Below is a small trained network, with its code and all its weights. Each question gives an input and a target symbol and asks what happens when units are switched off, that is, made to give their printed mean instead of their output.

import numpy as np


def w(rows, s, z=0):
    codes = np.array(rows[::2]) - 128.0
    scale = np.full(codes.shape[1], s)
    scale[-1] = z or s
    return codes * scale


def softmax(a):
    e = np.exp(a - a.max(-1, keepdims=True))
    return e / e.sum(-1, keepdims=True)


def log_softmax(a):
    a = a - a.max(-1, keepdims=True)
    return a - np.log(np.exp(a).sum(-1, keepdims=True))


def net(x, mask):
    ids = ['αβγζηθλμξπτφψ'.index(c) for c in x.split()]
    T = len(ids)
    res = E[ids] + P[:T]
    u = 0
    for l in range(2):
        r = res
        for j in range(3):
            rows = slice(3 * j, 3 * j + 3)
            q, k, v = (r @ M[l][rows].T for M in (Q, K, V))
            z = softmax(np.where(np.tri(T) > 0, q @ k.T / 3**0.5, -1e9)) @ v
            o = O[l][rows]
            res = res + np.where(mask[u + j], z, o[:, -1]) @ o[:, :-1]
        u += 3
    return log_softmax(res[-1] @ U[:, :-1].T + U[:, -1])


Q, K, V, O = {}, {}, {}, {}
E = w([
[123,178,178],'α',
[106,144,177],'β',
[105,144,178],'γ',
[72,145,218],'ζ',
[233,242,181],'η',
[145,144,129],'θ',
[162,180,116],'λ',
[136,143,145],'μ',
[81,85,172],'ξ',
[137,72,129],'π',
[194,144,54],'τ',
[182,35,198],'φ',
[247,82,118],'ψ',
],0.014)
P = w([
[99,151,98],'0',
[146,84,114],'1',
[178,64,116],'2',
[200,68,116],'3',
[230,68,111],'4',
[253,55,120],'5',
[233,70,124],'6',
[177,42,148],'7',
],0.0057)
Q[0] = w([
[130,106,133],'L0H1',
[224,121,84],'L0H1',
[171,206,163],'L0H1',
[23,239,140],'L0H2',
[132,181,234],'L0H2',
[43,173,2],'L0H2',
[225,133,66],'L0H3',
[89,193,238],'L0H3',
[96,243,211],'L0H3',
],0.008)
K[0] = w([
[126,116,127],'L0H1',
[94,51,120],'L0H1',
[104,118,117],'L0H1',
[82,124,136],'L0H2',
[149,14,176],'L0H2',
[12,147,122],'L0H2',
[140,139,120],'L0H3',
[80,2,89],'L0H3',
[154,73,157],'L0H3',
],0.009)
V[0] = w([
[103,203,47],'L0H1',
[99,129,128],'L0H1',
[219,196,209],'L0H1',
[254,100,122],'L0H2',
[201,166,126],'L0H2',
[59,195,160],'L0H2',
[174,193,123],'L0H3',
[64,182,97],'L0H3',
[193,240,188],'L0H3',
],0.0072)
O[0] = w([
[134,122,165,37],'L0H1',
[152,150,159,115],'L0H1',
[222,3,56,219],'L0H1',
[218,26,125,254],'L0H2',
[159,84,157,179],'L0H2',
[54,242,201,57],'L0H2',
[58,124,164,137],'L0H3',
[31,239,72,71],'L0H3',
[165,169,179,193],'L0H3',
],0.0047,0.0048)
Q[1] = w([
[168,94,117],'L1H1',
[166,255,138],'L1H1',
[105,157,155],'L1H1',
[150,118,160],'L1H2',
[152,129,187],'L1H2',
[95,168,57],'L1H2',
[156,113,139],'L1H3',
[164,161,162],'L1H3',
[132,106,157],'L1H3',
],0.02)
K[1] = w([
[175,129,227],'L1H1',
[39,80,113],'L1H1',
[69,134,42],'L1H1',
[240,214,108],'L1H2',
[161,222,143],'L1H2',
[39,101,129],'L1H2',
[249,42,81],'L1H3',
[227,163,9],'L1H3',
[123,127,112],'L1H3',
],0.012)
V[1] = w([
[70,219,96],'L1H1',
[184,191,90],'L1H1',
[168,209,129],'L1H1',
[164,255,175],'L1H2',
[120,138,224],'L1H2',
[230,175,130],'L1H2',
[78,84,200],'L1H3',
[148,133,85],'L1H3',
[140,185,188],'L1H3',
],0.0093)
O[1] = w([
[49,130,106,4],'L1H1',
[128,208,38,137],'L1H1',
[97,254,65,122],'L1H1',
[101,179,104,142],'L1H2',
[164,174,188,135],'L1H2',
[132,235,20,226],'L1H2',
[226,191,235,123],'L1H3',
[96,105,88,139],'L1H3',
[95,157,137,100],'L1H3',
],0.0063,0.013)
U = w([
[181,214,130,88],'α',
[127,139,169,75],'β',
[129,137,172,61],'γ',
[137,177,249,155],'ζ',
[144,142,152,29],'η',
[99,112,144,138],'θ',
[111,142,99,192],'λ',
[108,119,153,134],'μ',
[103,112,174,139],'ξ',
[71,69,144,198],'π',
[2,12,32,254],'τ',
[193,120,227,100],'φ',
[104,33,61,67],'ψ',
],0.0068,0.0072)

Each question gives the input, a string of symbols that net reads in full, and the target symbol t.
The units are the heads (3 rows each of Q, K, V and O). Each row of codes is followed by its name. A weight is (code - 128) times the scale printed after its matrix; where a second scale follows, it is the last column's (O and U).
mask holds one flag per head, layer by layer. A switched-off head (its flag False) gives its mean, the last column of its rows in O, instead of its output. The means were averaged over made-up inputs and are rounded, as every weight is.
A unit's drop is (log p(t) with every unit on - log p(t) with that unit switched off) / (log p(t) with every unit on - log p(t) with every unit switched off).
The circuit of an input: a set's keep is (log p(t) with only the set's units on - log p(t) with every unit switched off) / (log p(t) with every unit on - log p(t) with every unit switched off). Starting from all 6 units, units are removed one at a time, each time the one whose removal leaves the highest keep (on an exact tie, the one counted first), for as long as the keep stays at least 0.8.
units of the circuit, in order: the units of the circuit, biggest drop first
most important unit: the unit with the biggest drop
heads that matter: for each layer, one digit per head in row order, 1 if its drop is at least 0.15 and else 0, layers parted by /
drop of u: that unit's drop, to one decimal
input ζ φ α π ζ φ ζ α, target φ: units of the circuit, in order : [L1H1; L0H2; L1H2]
input α α τ λ, target τ: heads that matter : 000 / 101
input ζ φ ζ ζ ψ α, target ψ: units of the circuit, in order : [L1H3; L0H2; L1H2]
input ζ ζ α α ζ ψ α ξ, target ψ: most important unit : L0H2
input λ λ η ψ ζ ζ ζ β, target α: units of the circuit, in order : [L1H2; L1H1]
input ζ ζ φ, target φ: units of the circuit, in order : [L1H1; L1H2]
input ζ ζ ζ γ, target ζ: heads that matter : 010 / 011
input ζ φ λ ζ φ φ θ, target φ: heads that matter : 010 / 100
input θ ζ φ ζ α φ ζ, target φ: units of the circuit, in order : [L1H1; L0H2; L1H3]
input φ α ζ α θ φ ψ π, target ψ: heads that matter : 010 / 111
input γ π λ ζ λ β τ β, target τ: units of the circuit, in order : [L1H3; L1H2]
input φ φ τ, target φ: heads that matter : 001 / 100
input φ ξ π, target φ: heads that matter : 000 / 111
input η ζ π, target α: units of the circuit, in order : [L1H2; L1H1; L0H3]
input ξ φ γ ξ φ ψ φ π, target ψ: units of the circuit, in order : [L0H2; L1H2; L1H1; L1H3]
input ζ φ β, target φ: units of the circuit, in order : [L1H1; L1H2]
input φ ζ η μ, target α: units of the circuit, in order : [L1H1; L1H2]
input ζ ζ ζ α, target ζ: units of the circuit, in order : [L0H2; L1H2; L1H3]
input α β π τ λ φ λ, target φ: units of the circuit, in order : [L1H1; L0H2]
input ζ β β φ ζ, target φ: units of the circuit, in order : [L1H1; L1H2; L0H2]
input τ λ τ γ, target τ: units of the circuit, in order : [L1H3]
input ψ ψ λ, target ψ: heads that matter : 010 / 011
input η φ ζ θ, target α: units of the circuit, in order : [L1H2; L1H1; L0H3]
input μ γ η μ ζ β, target α: heads that matter : 000 / 110
input ζ ζ ζ ζ φ, target φ: heads that matter : 000 / 100
input ζ η π ζ, target α: drop of L1H1 : 0.4
input ζ ψ π λ γ ζ ψ, target ψ: drop of L0H2 : 0.5
input η π φ, target α: drop of L0H3 : 0.2
input ζ φ γ, target φ: drop of L1H2 : 0.3
